Below is a small trained network, with its code and all its weights. Each question gives an input and a class and asks what happens when units are switched off, that is, made to give their printed mean instead of their output.

import numpy as np


def w(rows, s, z=0):
    codes = np.array(rows[::2]) - 128.0
    scale = np.full(codes.shape[1], s)
    scale[-1] = z or s
    return codes * scale


def f(y):
    return y / 2 * (1 + np.tanh(0.7978845608 * (y + 0.044715 * y**3)))


def log_softmax(a):
    a = a - a.max(-1, keepdims=True)
    return a - np.log(np.exp(a).sum(-1, keepdims=True))


def net(x, mask):
    res = np.array(x, float).reshape(1, 6) / 4 @ E
    y = f(res @ A[0][:, :-1].T + A[0][:, -1])
    res = res + np.where(mask, y, B[0][:, -1]) @ B[0][:, :-1]
    return log_softmax(res[-1] @ U[:, :-1].T + U[:, -1])


A, B = {}, {}
E = w([
[126,129,138,114,118],'x0',
[151,140,185,109,101],'x1',
[124,126,107,142,140],'x2',
[254,83,51,95,78],'x3',
[127,128,131,121,124],'x4',
[93,97,127,213,5],'x5',
],0.0097)
A[0] = w([
[122,159,114,118,115,109],'n1',
[234,37,69,110,81,166],'n2',
[53,165,138,142,134,132],'n3',
[68,102,138,195,14,62],'n4',
[31,150,184,164,159,165],'n5',
[2,175,199,171,167,151],'n6',
[146,172,142,22,243,7],'n7',
[72,82,116,159,15,62],'n8',
[146,76,52,111,117,85],'n9',
],0.0082,0.0014)
B[0] = w([
[160,133,106,129,157,127],'n1',
[208,228,60,91,23,250],'n2',
[161,115,88,78,106,177],'n3',
[86,36,244,229,210,236],'n4',
[160,208,65,43,1,221],'n5',
[144,219,87,33,21,254],'n6',
[45,4,204,230,239,238],'n7',
[66,53,243,159,235,219],'n8',
[72,207,117,134,126,174],'n9',
],0.0061,0.0085)
U = w([
[164,196,64,53,16,253],'0',
[92,4,169,162,214,3],'1',
],0.013,0.0008)

Each question gives the input, the list of numbers given to net, and the class t.
The units are the neurons (one row each of A and B). Each row of codes is followed by its name. A weight is (code - 128) times the scale printed after its matrix; where a second scale follows, it is the last column's (A, B and U).
mask holds one flag per neuron, in row order. A switched-off neuron (its flag False) gives its mean, the last column of its row in B, instead of its output. The means were averaged over made-up inputs and are rounded, as every weight is.
A unit's drop is (log p(t) with every unit on - log p(t) with that unit switched off) / (log p(t) with every unit on - log p(t) with every unit switched off).
The circuit of an input: a set's keep is (log p(t) with only the set's units on - log p(t) with every unit switched off) / (log p(t) with every unit on - log p(t) with every unit switched off). Starting from all 9 units, units are removed one at a time, each time the one whose removal leaves the highest keep (on an exact tie, the one counted first), for as long as the keep stays at least 0.8.
circuit, biggest first: the units of the circuit, biggest drop first
k most important neurons: the k neurons with the biggest drops, biggest first
drop of u: that unit's drop, to one decimal
input [-2,6,-4,1,-4,-3], class 1: circuit, biggest first => [n6]
input [-1,8,4,6,-4,-8], class 1: 3 most important neurons => [n7 n6 n5]
input [-3,8,8,2,-6,-3], class 1: 3 most important neurons => [n6 n5 n2]
input [-3,-5,7,6,0,-8], class 1: 2 most important neurons => [n7 n6]
input [5,-1,6,2,-1,-3], class 1: 3 most important neurons => [n6 n5 n2]
input [4,-4,3,-5,-8,-4], class 0: 3 most important neurons => [n6 n5 n4]
input [-8,7,-2,5,-2,-6], class 1: 3 most important neurons => [n7 n6 n5]
input [7,-1,7,-8,5,8], class 0: 4 most important neurons => [n6 n5 n7 n3]
input [6,6,-4,-7,-8,0], class 0: drop of n7 => 0.0
input [-3,7,-1,3,5,-7], class 1: drop of n7 => 0.2
input [5,-5,4,-6,6,-4], class 0: drop of n6 => 0.1
